Below are the code and all the weights of a small trained network. Each question names an input and a target symbol and asks about switching units off, where a switched-off unit gives its printed mean instead of its output.

import numpy as np


def w(rows, s, z=0):
    codes = np.array(rows[::2]) - 128.0
    scale = np.full(codes.shape[1], s)
    scale[-1] = z or s
    return codes * scale


def norm(h):
    return h / np.sqrt((h * h).mean(-1, keepdims=True) + 1e-5)


def f(y):
    return np.maximum(y, 0)


def softmax(a):
    e = np.exp(a - a.max(-1, keepdims=True))
    return e / e.sum(-1, keepdims=True)


def log_softmax(a):
    a = a - a.max(-1, keepdims=True)
    return a - np.log(np.exp(a).sum(-1, keepdims=True))


def net(x, mask):
    ids = ['Φγζημσ'.index(c) for c in x.split()]
    T = len(ids)
    res = E[ids] + P[:T]
    q, k, v = (norm(res) @ M[0].T for M in (Q, K, V))
    z = softmax(np.where(np.tri(T) > 0, q @ k.T / 2**0.5, -1e9)) @ v
    res = res + np.where(mask[0], z, O[0][:, -1]) @ O[0][:, :-1]
    y = f(norm(res) @ A[0][:, :-1].T + A[0][:, -1])
    res = res + np.where(mask[1:13], y, B[0][:, -1]) @ B[0][:, :-1]
    return log_softmax(norm(res)[-1] @ U[:, :-1].T + U[:, -1])


Q, K, V, O, A, B = {}, {}, {}, {}, {}, {}
E = w([
[108,140,175],'Φ',
[77,132,200],'γ',
[85,143,196],'ζ',
[112,178,4],'η',
[38,192,38],'μ',
[120,111,228],'σ',
],0.011)
P = w([
[168,188,18],'0',
[11,221,254],'1',
[146,134,163],'2',
[166,105,29],'3',
[8,217,252],'4',
[156,35,190],'5',
[164,102,54],'6',
[15,216,250],'7',
],0.01)
Q[0] = w([
[91,241,140],'head 1',
[97,255,185],'head 1',
],0.017)
K[0] = w([
[155,225,50],'head 1',
[198,249,101],'head 1',
],0.016)
V[0] = w([
[99,70,64],'head 1',
[2,135,111],'head 1',
],0.015)
O[0] = w([
[35,130,170,11],'head 1',
[92,5,105,254],'head 1',
],0.015,0.0015)
A[0] = w([
[62,91,137,162],'neuron 1',
[69,64,147,110],'neuron 2',
[79,161,164,56],'neuron 3',
[85,50,146,172],'neuron 4',
[171,155,87,171],'neuron 5',
[125,81,244,104],'neuron 6',
[254,91,174,72],'neuron 7',
[158,138,242,62],'neuron 8',
[148,209,123,77],'neuron 9',
[63,122,155,136],'neuron 10',
[151,41,103,46],'neuron 11',
[32,95,166,2],'neuron 12',
],0.015,0.0067)
B[0] = w([
[180,83,111,254],'neuron 1',
[151,114,221,230],'neuron 2',
[145,136,112,179],'neuron 3',
[127,56,203,254],'neuron 4',
[119,173,178,214],'neuron 5',
[125,186,48,237],'neuron 6',
[191,240,60,205],'neuron 7',
[69,96,19,210],'neuron 8',
[156,14,99,193],'neuron 9',
[157,86,74,233],'neuron 10',
[3,254,175,173],'neuron 11',
[164,219,110,214],'neuron 12',
],0.0095,0.0064)
U = w([
[254,97,146,167],'Φ',
[152,122,185,205],'γ',
[84,186,186,109],'ζ',
[108,132,61,114],'η',
[194,44,58,2],'μ',
[193,171,202,160],'σ',
],0.016,0.0043)

Each question gives the input, a string of symbols that net reads in full, and the target symbol t.
The units are the heads (2 rows each of Q, K, V and O) and the neurons (one row each of A and B). Each row of codes is followed by its name. A weight is (code - 128) times the scale printed after its matrix; where a second scale follows, it is the last column's (O, A, B and U).
mask holds one flag per unit, heads first, then neurons. A switched-off unit (its flag False) gives its mean, the last column of its rows in O or B, instead of its output. The means were averaged over made-up inputs and are rounded, as every weight is.
A unit's drop is (log p(t) with every unit on - log p(t) with that unit switched off) / (log p(t) with every unit on - log p(t) with every unit switched off).
The circuit of an input: a set's keep is (log p(t) with only the set's units on - log p(t) with every unit switched off) / (log p(t) with every unit on - log p(t) with every unit switched off). Starting from the 12 units with the biggest drops (on a tie, the unit counted first), units are removed one at a time, each time the one whose removal leaves the highest keep (on an exact tie, the one counted first), for as long as the keep stays at least 0.8.
circuit, biggest first: the units of the circuit, biggest drop first
unit that matters most: the unit with the biggest drop
top k neurons: the k neurons with the biggest drops, biggest first
drop of u: that unit's drop, to one decimal
input ζ η σ, target ζ: unit that matters most	neuron 11
input ζ η γ, target ζ: circuit, biggest first	neuron 11; head 1
input η Φ Φ, target μ: top 2 neurons	neuron 8; neuron 6
input μ Φ σ, target γ: circuit, biggest first	head 1; neuron 11
input γ ζ Φ Φ γ η μ γ, target Φ: top 2 neurons	neuron 2; neuron 1
input γ μ γ Φ γ γ η σ, target Φ: top 2 neurons	neuron 2; neuron 4
input Φ σ Φ Φ Φ η, target η: top 2 neurons	neuron 11; neuron 2
input η ζ σ, target μ: top 2 neurons	neuron 8; neuron 6
input η μ ζ, target μ: top 4 neurons	neuron 10; neuron 8; neuron 1; neuron 6
input γ Φ η η γ Φ Φ ζ, target Φ: circuit, biggest first	head 1; neuron 1; neuron 10; neuron 12
input ζ Φ η, target ζ: top 2 neurons	neuron 11; neuron 10
input η Φ γ, target μ: top 2 neurons	neuron 10; neuron 8
input Φ ζ Φ η Φ ζ, target η: top 2 neurons	neuron 8; neuron 6
input μ ζ ζ, target γ: circuit, biggest first	head 1
input γ Φ γ μ σ, target Φ: drop of neuron 2	0.3
input ζ η σ ζ σ Φ ζ ζ, target μ: drop of neuron 1	0.1
input σ Φ Φ Φ γ, target σ: drop of neuron 4	-0.1
